Here is a tiny trained network, its code and every weight. The questions are about switching its units off for an input and a target symbol, where a switched-off unit gives its printed mean instead of its output.

import numpy as np


def w(rows, s, z=0):
    codes = np.array(rows[::2]) - 128.0
    scale = np.full(codes.shape[1], s)
    scale[-1] = z or s
    return codes * scale


def f(y):
    return y / 2 * (1 + np.tanh(0.7978845608 * (y + 0.044715 * y**3)))


def softmax(a):
    e = np.exp(a - a.max(-1, keepdims=True))
    return e / e.sum(-1, keepdims=True)


def log_softmax(a):
    a = a - a.max(-1, keepdims=True)
    return a - np.log(np.exp(a).sum(-1, keepdims=True))


def net(x, mask):
    ids = ['αγδζθλψω'.index(c) for c in x.split()]
    T = len(ids)
    res = E[ids] + P[:T]
    r = res
    for j in range(2):
        rows = slice(4 * j, 4 * j + 4)
        q, k, v = (r @ M[0][rows].T for M in (Q, K, V))
        z = softmax(np.where(np.tri(T) > 0, q @ k.T / 4**0.5, -1e9)) @ v
        o = O[0][rows]
        res = res + np.where(mask[j], z, o[:, -1]) @ o[:, :-1]
    y = f(res @ A[0][:, :-1].T + A[0][:, -1])
    res = res + np.where(mask[2:18], y, B[0][:, -1]) @ B[0][:, :-1]
    return log_softmax(res[-1] @ U[:, :-1].T + U[:, -1])


Q, K, V, O, A, B = {}, {}, {}, {}, {}, {}
E = w([
[173,101,141,167],'α',
[123,129,127,117],'γ',
[133,161,170,71],'δ',
[125,161,132,166],'ζ',
[159,161,253,111],'θ',
[154,107,131,94],'λ',
[217,155,184,125],'ψ',
[116,169,177,176],'ω',
],0.018)
P = w([
[79,68,145,99],'0',
[117,113,89,76],'1',
[120,229,88,84],'2',
[73,8,177,109],'3',
[117,101,90,88],'4',
[170,222,181,117],'5',
[55,39,187,149],'6',
[103,100,71,102],'7',
[138,214,129,185],'8',
[98,53,254,185],'9',
[71,144,77,162],'10',
[201,181,163,171],'11',
[39,75,181,180],'12',
],0.0093)
Q[0] = w([
[205,68,111,68],'H1',
[253,134,117,140],'H1',
[81,92,133,124],'H1',
[62,174,112,188],'H1',
[108,76,115,99],'H2',
[198,174,119,92],'H2',
[165,131,121,143],'H2',
[89,144,110,147],'H2',
],0.014)
K[0] = w([
[159,68,136,127],'H1',
[233,143,254,31],'H1',
[63,166,21,133],'H1',
[46,225,101,254],'H1',
[190,84,115,69],'H2',
[143,80,50,137],'H2',
[151,86,45,100],'H2',
[127,209,164,104],'H2',
],0.0086)
V[0] = w([
[214,51,174,121],'H1',
[79,98,38,142],'H1',
[136,38,185,87],'H1',
[218,134,144,66],'H1',
[139,6,162,157],'H2',
[49,110,218,96],'H2',
[145,95,33,254],'H2',
[136,134,160,118],'H2',
],0.0076)
O[0] = w([
[169,183,113,220,207],'H1',
[224,79,170,140,3],'H1',
[141,115,132,163,199],'H1',
[42,201,82,167,188],'H1',
[204,61,172,205,174],'H2',
[172,3,120,85,184],'H2',
[37,187,84,243,48],'H2',
[79,130,119,236,157],'H2',
],0.0057)
A[0] = w([
[27,96,114,82,41],'N1',
[216,172,24,127,30],'N2',
[183,108,38,166,216],'N3',
[103,153,82,140,1],'N4',
[132,82,116,150,113],'N5',
[113,163,56,73,5],'N6',
[249,212,145,149,93],'N7',
[160,101,50,164,54],'N8',
[89,2,130,180,106],'N9',
[124,105,193,82,75],'N10',
[122,83,149,209,37],'N11',
[73,142,201,138,99],'N12',
[63,153,87,183,108],'N13',
[62,222,141,56,143],'N14',
[169,167,89,155,80],'N15',
[64,130,102,76,19],'N16',
],0.0097,0.0051)
B[0] = w([
[221,102,52,43,105],'N1',
[81,110,227,38,129],'N2',
[182,196,179,143,232],'N3',
[160,85,196,95,97],'N4',
[166,58,189,96,148],'N5',
[167,111,40,188,108],'N6',
[52,138,186,179,233],'N7',
[219,148,130,156,122],'N8',
[58,65,39,52,255],'N9',
[218,168,90,101,185],'N10',
[34,70,190,152,176],'N11',
[255,83,161,111,191],'N12',
[158,127,214,68,148],'N13',
[33,98,173,157,200],'N14',
[174,111,211,31,140],'N15',
[64,91,153,86,100],'N16',
],0.0073,0.0038)
U = w([
[151,153,108,106,144],'α',
[132,127,137,105,36],'γ',
[166,138,145,61,109],'δ',
[249,74,191,101,7],'ζ',
[54,1,149,184,36],'θ',
[128,193,134,195,253],'λ',
[111,91,114,58,128],'ψ',
[6,218,115,97,170],'ω',
],0.0065,0.0048)

Each question gives the input, a string of symbols that net reads in full, and the target symbol t.
The units are the heads (4 rows each of Q, K, V and O) and the neurons (one row each of A and B). Each row of codes is followed by its name. A weight is (code - 128) times the scale printed after its matrix; where a second scale follows, it is the last column's (O, A, B and U).
mask holds one flag per unit, heads first, then neurons. A switched-off unit (its flag False) gives its mean, the last column of its rows in O or B, instead of its output. The means were averaged over made-up inputs and are rounded, as every weight is.
A unit's drop is (log p(t) with every unit on - log p(t) with that unit switched off) / (log p(t) with every unit on - log p(t) with every unit switched off).
The circuit of an input: a set's keep is (log p(t) with only the set's units on - log p(t) with every unit switched off) / (log p(t) with every unit on - log p(t) with every unit switched off). Starting from the 12 units with the biggest drops (on a tie, the unit counted first), units are removed one at a time, each time the one whose removal leaves the highest keep (on an exact tie, the one counted first), for as long as the keep stays at least 0.8.
units of the circuit, in order: the units of the circuit, biggest drop first
heads that matter: for each layer, one digit per head in row order, 1 if its drop is at least 0.15 and else 0, layers parted by /
drop of u: that unit's drop, to one decimal
input γ θ ψ, target ω: units of the circuit, in order => [H1 N7 N14]
input ζ ψ α, target ω: units of the circuit, in order => [H2 H1]
input θ α ζ ω α ζ λ α α θ, target ζ: units of the circuit, in order => [N12]
input α α α α λ θ θ θ α θ ζ δ, target ω: units of the circuit, in order => [H1 N14]
input θ θ λ θ δ λ α δ γ δ, target ζ: heads that matter => 01
input α α θ α ψ, target λ: heads that matter => 01
input α α α α α ω α α γ ψ, target λ: units of the circuit, in order => [H1 H2]
input γ α α θ γ ψ, target ω: heads that matter => 10
input θ α ω α α γ γ ζ α ζ α θ θ, target ζ: units of the circuit, in order => [N12 H1]
input α γ δ α α ζ γ γ θ α θ λ γ, target ψ: heads that matter => 11
input θ δ γ γ γ γ γ α ζ δ ψ ζ γ, target ψ: units of the circuit, in order => [H1 N9 H2 N1]
input ζ θ α, target ω: drop of N2 => 0.1
input θ γ γ γ θ θ γ α α ψ ψ ζ, target ω: drop of H1 => 0.6
input α γ θ ψ γ λ, target ω: drop of N15 => 0.0
input ω α α ζ ψ θ, target ω: units of the circuit, in order => [H1]
